Here is a tiny trained network, its code and every weight. The questions are about switching its units off for an input and a class, where a switched-off unit gives its printed mean instead of its output.

import numpy as np


def w(rows, s, z=0):
    codes = np.array(rows[::2]) - 128.0
    scale = np.full(codes.shape[1], s)
    scale[-1] = z or s
    return codes * scale


def norm(h):
    return h / np.sqrt((h * h).mean(-1, keepdims=True) + 1e-5)


def f(y):
    return y / 2 * (1 + np.tanh(0.7978845608 * (y + 0.044715 * y**3)))


def log_softmax(a):
    a = a - a.max(-1, keepdims=True)
    return a - np.log(np.exp(a).sum(-1, keepdims=True))


def net(x, mask):
    res = np.array(x, float).reshape(1, 7) / 4 @ E
    u = 0
    for l in range(3):
        y = f(norm(res) @ A[l][:, :-1].T + A[l][:, -1])
        res = res + np.where(mask[u : u + 8], y, B[l][:, -1]) @ B[l][:, :-1]
        u += 8
    return log_softmax(norm(res)[-1] @ U[:, :-1].T + U[:, -1])


A, B = {}, {}
E = w([
[129,129,127,128,126,125,128,129,128],'x0',
[161,59,127,72,204,74,215,179,116],'x1',
[40,141,1,103,163,118,152,87,141],'x2',
[117,80,115,168,38,150,183,92,30],'x3',
[126,127,127,127,127,130,128,133,128],'x4',
[133,126,124,133,132,127,127,127,126],'x5',
[129,129,126,128,127,127,128,129,129],'x6',
],0.011)
A[0] = w([
[134,119,157,109,253,80,143,193,170,42],'L0N1',
[168,77,180,110,164,131,168,104,151,1],'L0N2',
[52,185,35,118,173,109,70,44,174,21],'L0N3',
[159,120,95,144,108,152,147,145,166,54],'L0N4',
[187,40,116,65,155,128,229,144,76,19],'L0N5',
[66,111,194,145,94,132,146,155,191,77],'L0N6',
[140,132,150,158,100,131,101,146,172,53],'L0N7',
[146,144,137,163,114,182,36,82,234,104],'L0N8',
],0.0054,0.0049)
B[0] = w([
[210,85,96,76,94,152,104,85,142,217],'L0N1',
[160,136,137,138,110,126,156,171,177,111],'L0N2',
[69,156,115,170,93,169,147,166,255,254],'L0N3',
[71,72,181,95,138,98,167,128,150,87],'L0N4',
[78,210,156,176,116,40,125,161,133,227],'L0N5',
[157,123,129,131,171,135,116,102,104,107],'L0N6',
[110,135,125,122,182,146,131,125,80,115],'L0N7',
[76,207,145,149,146,79,138,151,94,255],'L0N8',
],0.0071,0.0032)
A[1] = w([
[96,40,46,44,173,120,164,130,140,5],'L1N1',
[193,95,188,84,168,143,155,148,123,58],'L1N2',
[124,90,94,155,30,255,61,57,125,127],'L1N3',
[70,125,77,181,84,118,145,129,111,4],'L1N4',
[137,201,127,143,146,168,44,133,161,51],'L1N5',
[138,91,45,129,150,84,154,144,131,19],'L1N6',
[193,207,228,115,202,117,65,162,138,94],'L1N7',
[148,88,225,196,61,110,141,128,61,26],'L1N8',
],0.0072,0.0041)
B[1] = w([
[170,171,237,162,184,142,68,61,86,192],'L1N1',
[117,60,28,111,96,49,130,127,166,168],'L1N2',
[172,110,25,45,97,184,100,158,153,253],'L1N3',
[155,38,56,97,140,112,176,79,126,164],'L1N4',
[29,123,215,232,134,118,145,158,86,208],'L1N5',
[104,158,185,84,122,185,94,104,113,155],'L1N6',
[45,39,141,137,68,88,36,102,87,251],'L1N7',
[198,254,194,162,177,176,138,195,152,240],'L1N8',
],0.0074,0.0049)
A[2] = w([
[146,109,167,172,140,112,254,133,53,3],'L2N1',
[84,85,72,123,112,120,192,46,59,82],'L2N2',
[180,41,175,97,112,94,151,144,121,60],'L2N3',
[128,204,118,162,86,196,131,122,81,55],'L2N4',
[130,165,124,84,226,108,182,72,123,98],'L2N5',
[43,90,144,147,158,118,171,89,44,48],'L2N6',
[136,153,198,159,163,128,135,154,133,225],'L2N7',
[88,179,88,118,217,106,102,94,188,15],'L2N8',
],0.0096,0.003)
B[2] = w([
[64,212,166,209,94,114,160,168,102,231],'L2N1',
[34,101,123,128,83,79,58,80,78,223],'L2N2',
[100,154,58,153,157,133,156,152,201,199],'L2N3',
[199,41,174,84,170,113,149,131,144,229],'L2N4',
[168,67,219,115,155,138,59,79,69,218],'L2N5',
[105,134,194,171,81,123,1,180,165,185],'L2N6',
[82,119,29,102,107,114,170,65,87,246],'L2N7',
[174,174,173,120,167,164,202,143,122,255],'L2N8',
],0.0098,0.0049)
U = w([
[52,118,184,166,96,99,44,113,76,254],'0',
[64,205,108,141,162,186,149,132,229,41],'1',
[160,49,87,105,156,57,109,169,222,94],'2',
[182,129,185,76,231,145,133,76,117,112],'3',
[248,93,147,111,82,199,127,143,98,121],'4',
[90,86,19,90,72,162,133,63,93,112],'5',
[139,166,123,188,99,93,243,190,100,83],'6',
],0.018,0.0027)

Each question gives the input, the list of numbers given to net, and the class t.
The units are the neurons (one row each of A and B). Each row of codes is followed by its name. A weight is (code - 128) times the scale printed after its matrix; where a second scale follows, it is the last column's (A, B and U).
mask holds one flag per neuron, layer by layer. A switched-off neuron (its flag False) gives its mean, the last column of its row in B, instead of its output. The means were averaged over made-up inputs and are rounded, as every weight is.
A unit's drop is (log p(t) with every unit on - log p(t) with that unit switched off) / (log p(t) with every unit on - log p(t) with every unit switched off).
The circuit of an input: a set's keep is (log p(t) with only the set's units on - log p(t) with every unit switched off) / (log p(t) with every unit on - log p(t) with every unit switched off). Starting from the 12 units with the biggest drops (on a tie, the unit counted first), units are removed one at a time, each time the one whose removal leaves the highest keep (on an exact tie, the one counted first), for as long as the keep stays at least 0.8.
units of the circuit, in order: the units of the circuit, biggest drop first
unit that matters most: the unit with the biggest drop
k most important neurons: the k neurons with the biggest drops, biggest first
k most important neurons of layer l: the k neurons of layer l with the biggest drops, biggest first
drop of u: that unit's drop, to one decimal
input [-5,0,-8,-7,-4,6,7], class 0: 3 most important neurons : (L1N7, L1N3, L2N4)
input [-7,2,-8,7,7,6,0], class 6: most important neuron : (L2N1)
input [-3,-3,1,8,-2,-1,-1], class 5: 2 most important neurons : (L1N3, L2N2)
input [-4,8,8,1,-6,-7,-4], class 0: units of the circuit, in order : (L2N6, L2N2)
input [-7,1,7,-2,-6,3,8], class 3: units of the circuit, in order : (L2N5, L2N8)
input [-2,-2,-2,8,4,-1,-2], class 4: 2 most important neurons : (L1N8, L1N3)
input [-2,0,-4,5,-5,5,-4], class 4: 2 most important neurons : (L1N3, L0N8)
input [-8,0,2,3,-4,-7,5], class 5: 2 most important neurons : (L1N3, L0N8)
input [7,0,-5,7,-3,-6,3], class 4: 2 most important neurons of layer 1 : (L1N3, L1N5)
input [-7,1,-6,-5,8,3,-5], class 2: 2 most important neurons : (L1N2, L2N3)
input [5,1,7,2,8,-2,-4], class 0: 2 most important neurons : (L1N1, L2N2)
input [4,4,-4,1,-7,-2,2], class 6: 2 most important neurons : (L1N3, L1N8)
input [-1,7,1,-8,-8,-2,-1], class 3: 2 most important neurons : (L1N1, L2N5)
input [-7,0,1,6,-2,-8,-3], class 5: unit that matters most : L1N3
input [2,3,-5,1,1,-4,1], class 6: 2 most important neurons : (L1N8, L1N3)
input [1,1,-3,-7,2,-8,-7], class 2: 2 most important neurons of layer 1 : (L1N2, L1N1)
input [4,-1,0,4,8,-1,3], class 4: drop of L1N8 : 0.4
input [6,2,1,-3,1,6,-5], class 3: drop of L1N1 : 0.2
input [2,-8,1,7,7,-4,7], class 5: drop of L1N3 : 0.2
input [7,7,1,8,4,6,8], class 0: units of the circuit, in order : (L2N6)
input [-8,-7,2,3,3,1,-1], class 5: drop of L1N3 : 0.4
input [6,-6,2,0,-8,8,6], class 1: 2 most important neurons of layer 0 : (L0N3, L0N8)
